Here is a tiny trained network, its code and every weight. The questions are about switching its units off for an input and a class, where a switched-off unit gives its printed mean instead of its output.

import numpy as np


def w(rows, s, z=0):
    codes = np.array(rows[::2]) - 128.0
    scale = np.full(codes.shape[1], s)
    scale[-1] = z or s
    return codes * scale


def norm(h):
    return h / np.sqrt((h * h).mean(-1, keepdims=True) + 1e-5)


def f(y):
    return y / 2 * (1 + np.tanh(0.7978845608 * (y + 0.044715 * y**3)))


def log_softmax(a):
    a = a - a.max(-1, keepdims=True)
    return a - np.log(np.exp(a).sum(-1, keepdims=True))


def net(x, mask):
    res = np.array(x, float).reshape(1, 3) / 4 @ E
    u = 0
    for l in range(2):
        y = f(norm(res) @ A[l][:, :-1].T + A[l][:, -1])
        res = res + np.where(mask[u : u + 6], y, B[l][:, -1]) @ B[l][:, :-1]
        u += 6
    return log_softmax(norm(res)[-1] @ U[:, :-1].T + U[:, -1])


A, B = {}, {}
E = w([
[118,40,110,127,65,97,182,253,75,33],'x0',
[179,165,65,49,77,206,67,182,172,70],'x1',
[56,153,161,65,141,189,168,94,132,126],'x2',
],0.0061)
A[0] = w([
[62,33,146,112,124,99,181,170,28,76,117],'0.n0',
[131,153,115,95,144,174,109,61,149,163,107],'0.n1',
[177,135,39,128,81,69,66,147,124,105,4],'0.n2',
[76,114,127,54,67,169,158,167,136,90,34],'0.n3',
[123,127,137,150,162,66,148,78,122,173,87],'0.n4',
[254,63,66,159,57,120,58,192,168,117,101],'0.n5',
],0.0078,0.0034)
B[0] = w([
[121,110,88,166,49,114,168,187,238,138,255],'0.n0',
[128,126,100,127,100,168,212,186,253,214,187],'0.n1',
[226,223,110,128,131,101,151,152,45,133,170],'0.n2',
[211,162,93,113,67,189,32,117,44,94,188],'0.n3',
[95,68,191,87,151,187,80,192,49,87,180],'0.n4',
[225,220,59,88,191,234,172,87,27,206,235],'0.n5',
],0.0059,0.0086)
A[1] = w([
[94,73,182,140,125,50,106,87,42,42,36],'1.n0',
[67,189,125,86,118,148,38,92,206,115,57],'1.n1',
[79,114,191,83,139,177,95,47,253,141,33],'1.n2',
[104,240,129,67,130,145,72,87,254,126,3],'1.n3',
[141,114,154,78,35,203,76,165,82,11,99],'1.n4',
[136,204,59,34,124,208,72,93,221,135,169],'1.n5',
],0.006,0.0026)
B[1] = w([
[148,86,16,228,124,29,114,124,62,95,135],'1.n0',
[131,130,145,185,113,111,200,190,168,130,148],'1.n1',
[143,133,182,146,99,177,221,158,135,195,181],'1.n2',
[76,5,47,201,41,15,122,185,169,2,175],'1.n3',
[204,177,92,174,242,106,139,72,40,211,183],'1.n4',
[193,170,98,184,83,33,154,198,53,87,254],'1.n5',
],0.0063,0.0075)
U = w([
[110,103,116,179,37,86,234,222,235,159,178],'0',
[46,46,171,160,196,31,13,130,34,94,111],'1',
[84,157,238,105,225,206,127,121,147,249,143],'2',
[220,255,62,116,120,145,133,169,59,147,211],'3',
[81,165,136,87,150,100,99,86,162,68,11],'4',
[112,140,162,83,130,115,81,66,162,39,16],'5',
[128,154,139,31,165,143,98,86,111,36,30],'6',
[65,109,139,30,118,174,102,125,206,95,1],'7',
],0.0096,0.0039)

Each question gives the input, the list of numbers given to net, and the class t.
The units are the neurons (one row each of A and B). Each row of codes is followed by its name. A weight is (code - 128) times the scale printed after its matrix; where a second scale follows, it is the last column's (A, B and U).
mask holds one flag per neuron, layer by layer. A switched-off neuron (its flag False) gives its mean, the last column of its row in B, instead of its output. The means were averaged over made-up inputs and are rounded, as every weight is.
A unit's drop is (log p(t) with every unit on - log p(t) with that unit switched off) / (log p(t) with every unit on - log p(t) with every unit switched off).
top k neurons: the k neurons with the biggest drops, biggest first
top k neurons in layer l: the k neurons of layer l with the biggest drops, biggest first
drop of u: that unit's drop, to one decimal
input [-4,-4,-4], class 1: top 2 neurons : 0.n4; 0.n5
input [-5,-3,-8], class 2: top neuron : 1.n5
input [-6,-3,4], class 0: top 2 neurons in layer 0 : 0.n1; 0.n5
input [0,-1,0], class 1: top 3 neurons : 0.n4; 0.n1; 0.n5
input [-3,-8,4], class 2: top 3 neurons : 1.n3; 1.n5; 0.n3
input [-7,-2,-7], class 2: top 2 neurons in layer 0 : 0.n0; 0.n4
input [-6,-4,1], class 2: top 2 neurons : 0.n4; 0.n0
input [-8,-5,4], class 0: top 2 neurons in layer 1 : 1.n3; 1.n2
input [0,-1,8], class 0: top 2 neurons : 0.n5; 0.n4
input [-5,-3,0], class 2: top 2 neurons in layer 0 : 0.n4; 0.n0
input [-3,-2,0], class 2: top 2 neurons in layer 0 : 0.n4; 0.n0
input [-4,-2,-6], class 2: top 2 neurons : 1.n5; 1.n3
input [-6,-2,3], class 0: drop of 1.n4 : 0.0
input [-7,-8,-3], class 2: drop of 1.n3 : 0.1
